Below is a small trained network, with its code and all its weights. Each question gives an input and a target symbol and asks what happens when units are switched off, that is, made to give their printed mean instead of their output.

import numpy as np


def w(rows, s, z=0):
    codes = np.array(rows[::2]) - 128.0
    scale = np.full(codes.shape[1], s)
    scale[-1] = z or s
    return codes * scale


def f(y):
    return y / 2 * (1 + np.tanh(0.7978845608 * (y + 0.044715 * y**3)))


def softmax(a):
    e = np.exp(a - a.max(-1, keepdims=True))
    return e / e.sum(-1, keepdims=True)


def log_softmax(a):
    a = a - a.max(-1, keepdims=True)
    return a - np.log(np.exp(a).sum(-1, keepdims=True))


def net(x, mask):
    ids = ['αβδεζλμξπσφψω'.index(c) for c in x.split()]
    T = len(ids)
    res = E[ids] + P[:T]
    r = res
    for j in range(2):
        rows = slice(2 * j, 2 * j + 2)
        q, k, v = (r @ M[0][rows].T for M in (Q, K, V))
        z = softmax(np.where(np.tri(T) > 0, q @ k.T / 2**0.5, -1e9)) @ v
        o = O[0][rows]
        res = res + np.where(mask[j], z, o[:, -1]) @ o[:, :-1]
    y = f(res @ A[0][:, :-1].T + A[0][:, -1])
    res = res + np.where(mask[2:6], y, B[0][:, -1]) @ B[0][:, :-1]
    return log_softmax(res[-1] @ U[:, :-1].T + U[:, -1])


Q, K, V, O, A, B = {}, {}, {}, {}, {}, {}
E = w([
[143,180,88,205],'α',
[202,121,74,146],'β',
[178,135,169,41],'δ',
[62,159,169,149],'ε',
[156,50,145,111],'ζ',
[123,171,68,75],'λ',
[80,72,152,154],'μ',
[62,212,163,105],'ξ',
[114,157,194,77],'π',
[84,84,104,82],'σ',
[130,67,225,128],'φ',
[177,192,249,192],'ψ',
[90,108,133,176],'ω',
],0.019)
P = w([
[233,184,6,127],'0',
[175,132,74,119],'1',
[146,80,105,124],'2',
[108,55,134,133],'3',
[83,32,169,123],'4',
[46,10,179,102],'5',
[34,1,198,79],'6',
],0.0033)
Q[0] = w([
[255,93,113,106],'head 0',
[148,188,62,171],'head 0',
[156,66,115,211],'head 1',
[68,85,230,204],'head 1',
],0.024)
K[0] = w([
[231,86,129,81],'head 0',
[190,194,86,208],'head 0',
[175,105,96,221],'head 1',
[61,83,183,251],'head 1',
],0.024)
V[0] = w([
[249,112,134,36],'head 0',
[207,106,210,181],'head 0',
[92,78,168,81],'head 1',
[121,120,152,200],'head 1',
],0.014)
O[0] = w([
[57,197,96,253,251],'head 0',
[207,146,147,169,194],'head 0',
[132,176,67,219,242],'head 1',
[148,129,194,162,102],'head 1',
],0.011,0.0026)
A[0] = w([
[144,248,153,69,2],'neuron 0',
[207,188,33,85,33],'neuron 1',
[234,142,30,106,205],'neuron 2',
[73,142,162,48,121],'neuron 3',
],0.016,0.0054)
B[0] = w([
[57,123,141,45,193],'neuron 0',
[248,181,167,138,156],'neuron 1',
[3,58,148,198,181],'neuron 2',
[183,145,104,131,254],'neuron 3',
],0.016,0.0069)
U = w([
[91,1,167,98,209],'α',
[205,125,147,116,81],'β',
[142,130,127,152,202],'δ',
[35,162,146,96,217],'ε',
[166,182,103,184,68],'ζ',
[60,65,75,179,86],'λ',
[123,134,114,69,34],'μ',
[105,131,117,128,111],'ξ',
[117,165,225,148,2],'π',
[201,149,156,191,58],'σ',
[174,168,70,136,87],'φ',
[133,135,110,162,95],'ψ',
[99,58,6,114,95],'ω',
],0.0094,0.0059)

Each question gives the input, a string of symbols that net reads in full, and the target symbol t.
The units are the heads (2 rows each of Q, K, V and O) and the neurons (one row each of A and B). Each row of codes is followed by its name. A weight is (code - 128) times the scale printed after its matrix; where a second scale follows, it is the last column's (O, A, B and U).
mask holds one flag per unit, heads first, then neurons. A switched-off unit (its flag False) gives its mean, the last column of its rows in O or B, instead of its output. The means were averaged over made-up inputs and are rounded, as every weight is.
A unit's drop is (log p(t) with every unit on - log p(t) with that unit switched off) / (log p(t) with every unit on - log p(t) with every unit switched off).
The circuit of an input: a set's keep is (log p(t) with only the set's units on - log p(t) with every unit switched off) / (log p(t) with every unit on - log p(t) with every unit switched off). Starting from all 6 units, units are removed one at a time, each time the one whose removal leaves the highest keep (on an exact tie, the one counted first), for as long as the keep stays at least 0.8.
circuit, biggest first: the units of the circuit, biggest drop first
k most important neurons: the k neurons with the biggest drops, biggest first
heads that matter: for each layer, one digit per head in row order, 1 if its drop is at least 0.15 and else 0, layers parted by /
drop when u is switched off: that unit's drop, to one decimal
input π π ξ β π ω ξ, target μ: circuit, biggest first : head 0; neuron 3; neuron 0
input ζ π π ζ π ε, target β: heads that matter : 10
input ζ π α ζ ξ π λ, target α: circuit, biggest first : head 0
input φ α λ λ, target α: circuit, biggest first : neuron 2; head 0
input π λ ζ λ, target φ: 3 most important neurons : neuron 3; neuron 1; neuron 2
input ξ ζ ω π α σ, target ω: circuit, biggest first : head 0; neuron 3
input ζ ζ σ, target ω: circuit, biggest first : head 0; head 1; neuron 3
input ξ μ σ ψ φ, target σ: 2 most important neurons : neuron 0; neuron 2
input δ π α π α, target β: 2 most important neurons : neuron 3; neuron 0
input π π λ, target φ: 2 most important neurons : neuron 1; neuron 3
input π ζ π ξ ζ, target λ: 3 most important neurons : neuron 2; neuron 1; neuron 3
input ζ ε λ ξ, target μ: 2 most important neurons : neuron 3; neuron 0
input ζ ξ π ψ μ π α, target α: 2 most important neurons : neuron 2; neuron 1
input φ ζ π ψ, target π: most important neuron : neuron 0
input σ π ω π ω β, target λ: drop when neuron 2 is switched off : 0.6
input ω ε ζ π β, target λ: drop when head 0 is switched off : 0.3
input ζ ψ λ, target π: drop when neuron 3 is switched off : 0.0
